What each symbol does to the units:
* | ω β
HH | ZP ZQ
MT | SD NC
DZ | LZ TN
TH | ZQ BZ
JZ | CT BB
TJ | CR BG
RM | GS JB
SR | MZ CJ
CL | QB NH
FM | TJ BG
NZ | LM HZ
CG | JB PP
CJ | BZ LF
TC | HZ TC
RC | BF GR
BG | ZN PZ
QD | QL NR
GD | RC CD
ZP | TH CJ
PC | JZ ZM
DT | JZ TL
QR | CJ SD
PZ | ZP QR
GF | HH TH
NS | ZD DS
ZQ | CJ ZP
HB | QR MT
CD | QD JH
NR | FT FM
LM | TC LZ
LZ | QQ RC
CT | GF ZP
ZM | FQ GR
FF | CN GF
TL | NT CT
BZ | PC SR
QQ | FT CR
FR | MT DT
PP | NZ TC
SZ | LF FQ
LF | ZM RM
BB | SZ ZM
BR | BR CN
CR | BG FT
QL | JH FT
JH | NR QQ
TN | LF JH
NT | PZ FR
HZ | QL GR
ZD | GR DZ
SD | DT BR
GS | CL LF
GR | DS LF
MN | FQ SR
FQ | CT CL
ZN | JP SD
CN | SZ HH
FT | QQ TJ
NC | BR FT
HS | GD BF
QB | MN NS
NH | NS GR
DS | DZ MZ
BF | CD QL
JB | HZ NZ
JP | PZ HB
MZ | RM LF

The rows follow the links: the fewer symbols apart two units are, the more alike their rows tend to be.

Rows with their units:
[  49  -24  -51   88    0  -31   45   26  -22    1   33   52   15   65   50   99  -25 -122  -43  -14   65  -42    5  -42  -28   32  -17  -43    7  -39   83   29   29    1    2   78   58   -1  -42  -51   -4  -28  -75   -7   38   57    6   19   36   -5  -99  -74  -33   90   35  -86   -3   11   40] | GF
[ -15   -1   30  -54  -51   35  -43   66   33  -59  -10  -33  -23  -13   22   67  -34   73   30  -94  -30   19    1   47  -31  -43  -51   26  -14   -9   59   34  -47   50  114  -63   -9   24  -33   -9   65  -49   23  -71   94  -83    6  -83   42  -54  -14    1  -63  -32  -39   70  -28   10    6] | ZD
[ -79  -67   25   61  -55   32  -31  -13  -43   46  -41   -5  -99  -44  -43 -110   27  -68  -74    6   31  -56  -34    2   23  -10   67   -6  -54   28  -79   51   14  -33   -3   14   26  -19    5  -64  -27    6   54   29  -17   31  -33  -58  -26   35  -34   42   45  -32 -121   72   72   35   -6] | BG
[  51   -7  -46  -15   65  -23   -3    4  -78   -8  -19   37  -65   52  -11   26  -95   21   19   16   16  -59 -104  -17    8   16   71   -6   45    4  -99    6   66  -30  -12    8    1  -11    7  -23   72  -48   18   47    5  -51   79 -127    5  -47   49  -10   65 -118  -40   22  -23   22   23] | NT
[ -43  -35   79   33  -55   10   89    4   50    4   34  -60   83  -19  -14  -75  -13  102   87   27  -14  109    7  -18   -6   22  -13   27    1  -49    8 -126  -63   -8  -16  -63  -54  -18   -3   57  -30   19    9   30  -56   33   -3   55  -54   44   36    9  -25  -28   61  -16  -58  -12  -61] | JB
[  12   -3  -48   24   -7    2   42   15  -28    4   29    9   50    3  -41   80  -42   56   89    4  -57   48   72   27   28  -13   31   -4  -54   39  -43   38  -28  -61   50  106   47  -41   54  -19 -102  -37  -44   44    3  -33  -26   25   41   -9   25  -46   -1  -62   41  -88  126   42   46] | FQ
[  36    2  -34   80   24  -11   83  -68  -38   92   37    3   22  -29  -29   78   38  -43  -55  -74  -13   25   96  -61  -62    0   49  -67  -12    1   83   58   35   50  -60   -5  -32   24    9    6  -67    4  -10    7  -65   37   87   32   75    9  -30  -17  -75    4   56  -48   37  -66   27] | BZ
[ -70   -9   21   17  -59    5  -86  -24   17   47  -88   -6  -64  -32  -36  -93   95  -51  -73   60   65  -42  -14   48   60   42    1   16  -28    3  -72   -6   30   34  -45   29   -3  -16   13  -47  -20   51   97   70  -28   37  -80   44  -26    3  -60   58    2   69  -29   56   80    0   -6] | NR
[  62   10  -74    9   47  -42   -2   22  -77   -5  -28   49  -51   75    4   78 -106   25   38   12   31  -61  -79   -7   23   43   77   -8   40   -2  -81  -13   64  -25    4   45    9   -9   -2  -36   78  -65   38   76   27  -44   67 -102   18  -77   14  -47   46 -104    1  -15    0   17   44] | TL
[ -89  -37    5   76  -85   53  -47   10  -20   40  -67  -27  -92  -21  -33  -99   58  -45  -76   -2   66  -54  -20   16   57   -6   29  -14  -48    6  -79   25  -11   21    7   36   20  -26  -14  -41   -1   15   91   56   -8   43  -68  -10  -26   -3  -83   34    3   21 -101   83   81   18   -9] | CR
[ -36  -13   38  -46  -66   43  -30   71    0  -77   27  -25  -11  -19   18   67  -39   62   70  -67  -56   34   14   53  -22  -71  -37   39  -47   -4   47   67  -49  -16  136  -36   35   16  -13  -50   15  -54  -19  -76   84  -81  -11  -76   50  -37   17   17  -41  -52  -46   45   18   42   10] | NS
[ -34  -53   92   43  -81   -7   86   48   32  -37   36  -36   75   30   -1  -44  -44   78  113   37   22   97  -49  -17  -12   45  -41   37   18  -73    3 -151  -44  -17   -6  -59  -25   -2  -28   13   -3    2    3   42  -38   34  -14   21  -53   35    9    4  -30  -27   70   -8  -63   10  -64] | PP
[  -8  -55   -8   31   39  -13    8  -29  -99   29   35   43  -52   -4   -9  -68  -30  -95  -47   -8   13  -63  -50  -62  -28  -33  115   -9    9   29  -28   78   55  -76  -43  -27   31   14    2  -38    8   -5  -27  -29  -41    2   70 -113    7   33   44   37   74  -85 -101   63  -13   18    8] | PZ
[  47   53   46 -124   43  -96  -75  -53   42   -1    6   60   37  -12    7  -14   81  -54   30   83   31   -1  -35   39  -17   79  -53   60   41  -18   30  -30   88   -9  -59  -30  -29   45   56  -33  -15   56    3   -2   -5  -24  -44   46  -23  -25   69   77   -5   70   55  -16   -4    7    1] | BF
[  70   54 -110   30   68  -19   38    7  -52   31  -26   14  -15   48  -24  105  -57   68   35    2   13  -12    6   -6   50   38   43  -27   17   29  -93  -31   24   33  -11   84  -17  -41   26   30   30  -58   47  117   -6  -25   46   -6   35  -68  -18  -79   13  -76   68  -65   49  -19   53] | JZ
[ -89  -52   20   78  -81   39  -49    0  -11   37  -68  -19  -82  -30  -34  -91   45  -39  -65   19   63  -41  -15    8   57   -2   45   -1  -56   19  -97   20   -5    7   -5   30   17  -30  -12  -42  -17   13   65   58  -20   32  -66  -17  -16   21  -76   39   20    5  -95   72   85   19   -7] | TJ
[ -31    4    6  -11    3   59   44  -21   29   31   30  -57   57  -70  -55  -10   24   81   44  -32 -125   99  116   23   -3  -60   19  -15  -63   39    8   35  -76  -12   35  -21  -11  -33   51   71 -111   17  -13   -9  -42  -22  -13   60   24   48   61  -12   -9  -49   35  -34   42  -20   -9] | GS
[  -3  -10  -16  -55   84   19  -15  -21  -43   -6   17   15  -28  -15   -8 -104  -30  -55  -47    9  -55  -47  -29  -38  -20  -71   61   -8   29   35  -19   54   26  -70  -55  -41   10   -7    1   41   20   36  -34  -69  -51   -6   64  -60  -41   64   96   17  111  -57 -106   46  -65   12  -31] | HB
[ -19  -22    8    1  -37   21   50   -1  -41    7   55   -6   47  -33  -51   45  -28   17   76   -9  -73   77   73   20   -1  -39   39   -2  -71   21    8   92  -28  -73   61   63   65  -19   54  -36 -132   -9  -62  -19   12  -32  -36   -5   58    8   56   -2  -12  -68   17  -40  126   54   34] | MN
[   6   -9   -4  -20   78   20    7  -66  -47   13   32   18  -23   -7  -13  -79  -19  -66  -66  -18  -49  -52  -10  -61  -49  -63   84  -25   25   45   11   62   24  -60  -72  -47    7    2   14   39   -3   26  -51  -73  -62    3   88  -56  -14   61   74   13   85  -48  -92   40  -65  -14  -22] | QR

Each walk starts at a row. The symbols on each line, taken left to right, move it on to the next unit.
Answer with the unit's row; about right is enough.
[ -47  -52  101   45  -92  -12   73   56   23  -39   19  -35   54   37   15  -31  -58   71  110   34   43   89  -72   -1  -19   57  -46   37   32  -91    4 -126  -37  -17   18  -64  -27    8  -45   -4   25  -13   13   44   -9   37   -7    5  -47   19   -1    8  -38  -19   59   12  -65    9  -58]
ω β β β	[ -28    3   11   -1   11   65   60  -36   46   40   18  -82   65  -69  -47  -27   35  100   -5  -52  -91   89  103   -2   -4  -62   13  -10  -25   31   32  -27  -85   35  -12  -53  -60  -14   37  107  -72   24   -8  -10  -81    5   26   70   -2   34   37   -2  -30  -26   41  -12   -2  -62  -35]
β β ω β	[ -20   19   66  -39  -59    3  -58   48   56  -45  -36  -23  -37    1   47   32   27   48    4  -38   52    1  -44   37  -14   12  -82   48   23  -40   26  -65  -11   91   46  -75  -59   47  -44  -10  123  -22   70  -27   61  -33   -1  -37   -6  -61  -56   42  -69   34  -10   75  -72  -20  -15]
[ -31  -26   32  -13  -61   10   -1   36  -17  -45   45  -19   21  -20  -33   42  -39   35  106  -11  -78   55   40   55   -6  -47   -2   34  -75   17   19   79  -33  -86  121   22   70  -20   27  -65  -68  -38  -67  -53   59  -57  -50  -54   53  -18   44    2   -2  -72  -29   -1   85   59   30]
ω β β ω ω	[  58   41  -91   40   62    0   68  -33  -44   70  -13  -11   -1  -10  -36  106    6   73  -16  -23  -22   28   77  -11   32   12   61  -47    5   46  -35  -31   18   49  -38   52  -47  -11   32   36  -27  -26   37  106  -42   -9   64   32   63  -43  -25  -55  -28  -41   96  -77   60  -64   45]
ω β β β ω	[ -13   12   26  -46  -39   51  -38   43   25  -45    4  -60  -24  -34   10   69   -7   91   24 -111  -60   30   35   33  -25  -79  -41   20  -26   21   67   32  -62   58   94  -84  -26   29  -20   24   59  -28   22  -88   54  -73   23  -73   46  -42  -14   16  -79  -36  -36   69  -31  -18   -2]
[ -19   31   57  -66  -12  -50  -77  -39   55   15  -42   25  -10  -16   -5  -79  108  -29   -3   82   57  -10  -41   58   14   89  -65   51   13  -25  -27  -69   61   44  -63  -15  -31   25   35  -31    0   65   66   33  -20   12  -96   74  -52   -7    3   84   -8   96   44   27   30   -3  -11]
ω β β ω ω	[ -42  -39  -12  -16   35   41  -27  -47  -53    5   -4    8  -45  -24  -19 -138  -22  -61  -62   20  -26  -64  -43  -29   -2  -52   89  -12    4   34  -64   71    9  -82  -37  -14   36   -8    3    8  -10   13  -11  -42  -47   16   26  -70  -43   72   63   33  112  -50 -131   73  -10   25  -25]
ω β β β β	[ -80  -11   10   44  -59   47  -82    3   25   29  -93  -19  -83  -29  -16  -97   77  -27  -98    7   64  -63  -29   35   68   13  -17   -3  -36   20  -83    3   -8   35  -20   38   10  -18  -13  -24   21   19   91   40    2   41  -77   30  -46   12  -81   44   22   63  -87   60   56    6  -17]
[ -60  -47   93   46  -68   -1   91   23   29  -14   35  -50   85   14  -18  -64  -31   83  100   40   -2  101  -17  -10   -5   28  -27   27   12  -69   16 -137  -53  -18   -9  -62  -26   -1  -26   27  -29   22   -3   30  -49   47  -10   55  -38   41   36    6  -22  -18   80  -23  -49    0  -60]
ω ω β β	[   7   46  -24   -6   26   63   30  -19   36   42    6  -74   32  -69  -48   27   43   86  -21  -69  -98   79  131    6  -10  -64    3  -24  -42   35   42   14  -73   64  -10  -40  -54  -20   20  106  -50   12   36    1  -52   -6   36   70   29    8   10  -26  -53  -21   50  -14    4  -72  -14]
β β β	[ -50  -47   99   35  -79   -8   77   37   44  -30   21  -55   75   24   11  -37  -28   91   95   41   24  100  -40  -12  -15   47  -39   39   20  -68   15 -136  -53  -15   15  -62  -43   14  -37   16   12    4    9   40  -34   39  -19   22  -55   19   17    6  -40  -11   62    6  -67   -7  -71]
[  36   53  -87   10   40   27   50  -10    9   32  -18  -33   12  -36  -56  107  -13  126   29  -29  -78   54   86   27   34  -28   15  -24  -29   38  -43  -16  -37   50   19   48  -44  -42   45   58  -36  -23   35   66  -20  -35   29   48   58  -40    2  -65  -27  -61   84  -72   65  -42   28]
β β β ω ω	[ -23  -14   26  -12  -39   26    9   33  -14  -25   40  -10   37  -26  -33   31  -33   46   94    4  -77   64   51   46    7  -45    4   26  -91   30  -11   68  -36  -71  103   38   56  -29   45  -27  -82  -21  -58  -31   34  -58  -60  -22   33   -2   55    0    8  -78   -6  -30   92   56   28]
ω ω β	[   1  -13  -11   45    6   38   79  -75  -15   76   57  -27   34  -65  -51   29   52   -9  -28  -53  -67   59  139  -35  -56  -42   58  -45  -39   28   85   77  -16   18  -25  -30  -22    5   34   28 -110   20  -28  -29  -65   13   66   26   69   36   23    2  -56  -24   36  -28   48  -57   19]
[ -12   49    6  -47  -12   44  -57   11   65   12  -50  -59  -39  -55    4   42   65   78  -63  -90  -28    4   51   40    1  -32  -60    5   10   14   55   -4  -42  135   24  -79  -75   26  -18   60   70   -4   88  -27   15  -38   22    8   19  -34  -59   20  -78   43  -15   62  -46  -72  -11]
ω ω β	[  -4   25   39  -70  -47   28  -20   50   54  -53    0  -51   16  -31   11   91  -10  117   59  -87  -65   56   32   68  -24  -43  -61   37  -14   -3   64   -4  -61   60  103  -78  -41   16    4   10   48  -42   23  -50   61  -89   11  -46   50  -57   -3   10  -73  -39   17   36  -34   -8   -1]
β ω ω ω	[  67    3  -93   67   23  -39   64   19  -64   13   -1   50   -5   76    4  140  -72  -24   26   10   53  -26  -11  -29   14   55   34  -45    8  -10  -27   10   50  -10   11   99   39  -23   -5  -55   15  -63  -15   80   27   -5   42  -25   70  -59  -54  -73   -4  -19   61  -89   53   14   62]
[  31  -20  -20   75   37   12   82  -77  -28   74   50   -1   13  -26   -4   38   48  -73  -80  -76   -8   15   90  -68  -66  -31   60  -57  -10   13  106   63   19   16  -58  -36  -18   19    4    7  -64   13  -43  -36  -63   48   90   19   70   41  -27  -10  -51   19   25  -30  -15  -59    7]
ω ω ω ω β	[  53  -42  -24  107   -8  -27   81  -29  -52   46   46   51    0   28   34   83    6 -128  -51  -50   58  -26   18  -70  -59   19   42  -51   -7  -28   91   53   64    5  -31   24   41   14  -32  -71  -14  -16  -69  -34    4   54   62  -19   71    6  -72  -28  -44   45    7  -52  -13  -15   43]
β ω β ω	[ -13   20   -1  -10   12   58   39  -36   44   32   24  -71   27  -94  -32   16   44   71  -25  -83 -105   69  127   -3  -30  -77    9   -7  -31   41   80   27  -71   76   15  -68  -63   -2   30   86  -54   26    8  -23  -55   -6   45   31   37   19    9    3  -53  -24   21    8  -12  -76  -21]
[ -81  -47    9   70  -86   30  -45   -9  -21   45  -54  -19  -76  -40  -47 -109   48  -50  -68   23   52  -52  -20   19   46   12   44    1  -50   17  -82   25    2   -5   -8   35   22  -24    2  -59  -27   10   63   63  -11   44  -73  -13  -21   22  -54   48   23   -1  -88   72   95   21   -4]
ω ω β ω	[ -66  -17    9   30  -71   31  -83   14   34   18 -102  -39  -84  -24    3  -62   77   -5  -90   -1   71  -57  -21   39   70   18  -32    3  -31  -11  -64  -14    2   69    3    3   -8   -2  -29  -33   49   11  102   40   17   31  -69    5  -27   -3 -114   47  -10   56  -61   76   32   -5   -3]
β ω β ω ω	[  53  -26  -29   97   -4  -30   69  -29  -41   58   28   46    3   30   38   91   11 -125  -52  -34   63  -20   42  -64  -64   24   22  -55   -6  -31  111   36   44   25  -31   23   24   19  -35  -45  -13  -14  -53  -25   -7   69   52    7   68    2  -80  -42  -70   75   39  -57  -11  -19   27]
